Below are the code and all the weights of a small trained network. Each question names an input and a class and asks about switching units off, where a switched-off unit gives its printed mean instead of its output.

import numpy as np


def w(rows, s, z=0):
    codes = np.array(rows[::2]) - 128.0
    scale = np.full(codes.shape[1], s)
    scale[-1] = z or s
    return codes * scale


def f(y):
    return y / 2 * (1 + np.tanh(0.7978845608 * (y + 0.044715 * y**3)))


def log_softmax(a):
    a = a - a.max(-1, keepdims=True)
    return a - np.log(np.exp(a).sum(-1, keepdims=True))


def net(x, mask):
    res = np.array(x, float).reshape(1, 7) / 4 @ E
    y = f(res @ A[0][:, :-1].T + A[0][:, -1])
    res = res + np.where(mask, y, B[0][:, -1]) @ B[0][:, :-1]
    return log_softmax(res[-1] @ U[:, :-1].T + U[:, -1])


A, B = {}, {}
E = w([
[190,51,156,63,254],'x0',
[96,231,68,19,177],'x1',
[208,162,97,122,34],'x2',
[127,124,129,128,118],'x3',
[109,59,37,158,112],'x4',
[127,124,129,127,126],'x5',
[127,125,132,123,124],'x6',
],0.0088)
A[0] = w([
[224,130,95,96,70,93],'neuron 0',
[157,109,25,153,132,197],'neuron 1',
[62,127,62,121,109,80],'neuron 2',
[110,152,79,90,136,59],'neuron 3',
[102,173,123,205,129,66],'neuron 4',
[122,144,209,118,124,214],'neuron 5',
[170,105,161,176,128,56],'neuron 6',
[79,190,126,73,133,74],'neuron 7',
[144,96,120,192,130,45],'neuron 8',
[158,111,101,162,122,61],'neuron 9',
[110,165,201,140,155,165],'neuron 10',
[142,61,127,106,191,156],'neuron 11',
[165,113,216,217,101,46],'neuron 12',
[114,103,55,172,166,240],'neuron 13',
[82,151,117,156,107,87],'neuron 14',
[132,195,138,207,169,203],'neuron 15',
[101,105,225,222,131,88],'neuron 16',
[119,187,109,100,149,121],'neuron 17',
[67,168,133,146,86,48],'neuron 18',
[169,177,187,128,128,196],'neuron 19',
[161,89,146,80,159,110],'neuron 20',
[44,96,136,134,154,90],'neuron 21',
[175,148,179,105,104,252],'neuron 22',
[255,117,112,96,163,211],'neuron 23',
],0.012,0.0041)
B[0] = w([
[89,176,137,253,202,219],'neuron 0',
[126,106,96,153,93,208],'neuron 1',
[117,101,143,95,144,175],'neuron 2',
[189,111,146,115,171,169],'neuron 3',
[175,128,204,112,102,172],'neuron 4',
[73,88,97,132,105,200],'neuron 5',
[188,161,100,92,142,186],'neuron 6',
[173,98,94,108,164,204],'neuron 7',
[179,119,127,123,127,176],'neuron 8',
[154,119,105,165,152,149],'neuron 9',
[57,54,124,170,135,188],'neuron 10',
[127,179,137,127,66,222],'neuron 11',
[187,128,96,81,166,254],'neuron 12',
[74,114,78,136,49,194],'neuron 13',
[142,151,207,77,133,167],'neuron 14',
[106,124,133,124,107,176],'neuron 15',
[138,118,102,78,169,247],'neuron 16',
[185,84,114,95,130,192],'neuron 17',
[143,156,153,130,108,189],'neuron 18',
[86,34,49,150,102,203],'neuron 19',
[104,145,212,90,104,190],'neuron 20',
[139,194,136,211,180,163],'neuron 21',
[81,117,116,151,110,217],'neuron 22',
[83,146,162,109,110,252],'neuron 23',
],0.008,0.0086)
U = w([
[129,86,109,108,82,254],'0',
[87,40,73,116,63,71],'1',
[252,102,102,73,182,53],'2',
[157,160,244,91,42,71],'3',
[121,100,114,127,97,162],'4',
[114,174,133,227,222,115],'5',
],0.011,0.0063)

Each question gives the input, the list of numbers given to net, and the class t.
The units are the neurons (one row each of A and B). Each row of codes is followed by its name. A weight is (code - 128) times the scale printed after its matrix; where a second scale follows, it is the last column's (A, B and U).
mask holds one flag per neuron, in row order. A switched-off neuron (its flag False) gives its mean, the last column of its row in B, instead of its output. The means were averaged over made-up inputs and are rounded, as every weight is.
A unit's drop is (log p(t) with every unit on - log p(t) with that unit switched off) / (log p(t) with every unit on - log p(t) with every unit switched off).
The circuit of an input: a set's keep is (log p(t) with only the set's units on - log p(t) with every unit switched off) / (log p(t) with every unit on - log p(t) with every unit switched off). Starting from the 12 units with the biggest drops (on a tie, the unit counted first), units are removed one at a time, each time the one whose removal leaves the highest keep (on an exact tie, the one counted first), for as long as the keep stays at least 0.8.
units of the circuit, in order: the units of the circuit, biggest drop first
most important unit: the unit with the biggest drop
top k neurons: the k neurons with the biggest drops, biggest first
drop of u: that unit's drop, to one decimal
input [0,8,-7,3,-6,-7,-1], class 2: top 4 neurons	[neuron 7; neuron 17; neuron 0; neuron 3]
input [-6,5,5,-3,5,6,-5], class 3: units of the circuit, in order	[neuron 19; neuron 14]
input [-1,-8,7,-8,-2,-4,6], class 2: top 2 neurons	[neuron 12; neuron 6]
input [-7,3,6,0,1,-5,-1], class 3: units of the circuit, in order	[neuron 14; neuron 18]
input [4,0,-8,5,2,7,3], class 5: most important unit	neuron 21
input [5,3,-3,-3,-5,3,-3], class 1: units of the circuit, in order	[neuron 10; neuron 19; neuron 5]
input [3,-6,1,6,-1,-3,-3], class 2: units of the circuit, in order	[neuron 12; neuron 6]
input [-8,-6,-4,4,4,8,2], class 3: units of the circuit, in order	[neuron 4; neuron 14]
input [-4,3,5,0,-3,-3,-4], class 5: top 2 neurons	[neuron 0; neuron 13]
input [8,7,-7,-4,2,-3,-5], class 3: units of the circuit, in order	[neuron 11; neuron 20]
input [-5,-4,3,3,3,1,1], class 3: units of the circuit, in order	[neuron 19; neuron 4]
input [6,-3,5,-5,-5,-6,-3], class 3: top 2 neurons	[neuron 20; neuron 23]
input [-6,4,0,2,-2,1,-2], class 3: units of the circuit, in order	[neuron 14; neuron 18]
input [6,8,2,-7,-6,-7,-8], class 0: most important unit	neuron 23
input [-2,-5,-8,2,6,-5,4], class 5: top 3 neurons	[neuron 21; neuron 19; neuron 5]
input [6,-8,-4,2,1,-7,5], class 2: top 3 neurons	[neuron 12; neuron 16; neuron 6]
input [-6,-8,-1,-2,-5,2,7], class 2: top 2 neurons	[neuron 12; neuron 16]
input [-5,3,7,-7,-8,-4,-8], class 0: top 2 neurons	[neuron 19; neuron 17]
input [2,-8,5,-7,6,-1,-7], class 2: top 3 neurons	[neuron 12; neuron 6; neuron 8]
input [-5,-7,3,-5,-8,8,7], class 1: units of the circuit, in order	[neuron 19]
input [-4,-7,-3,7,-2,7,6], class 2: top 2 neurons	[neuron 12; neuron 16]
input [8,-1,-4,7,-7,1,-3], class 3: top 3 neurons	[neuron 20; neuron 11; neuron 23]
input [5,1,7,-8,-5,-2,-5], class 4: drop of neuron 21	0.1
input [7,6,2,5,2,-7,4], class 3: drop of neuron 14	0.0
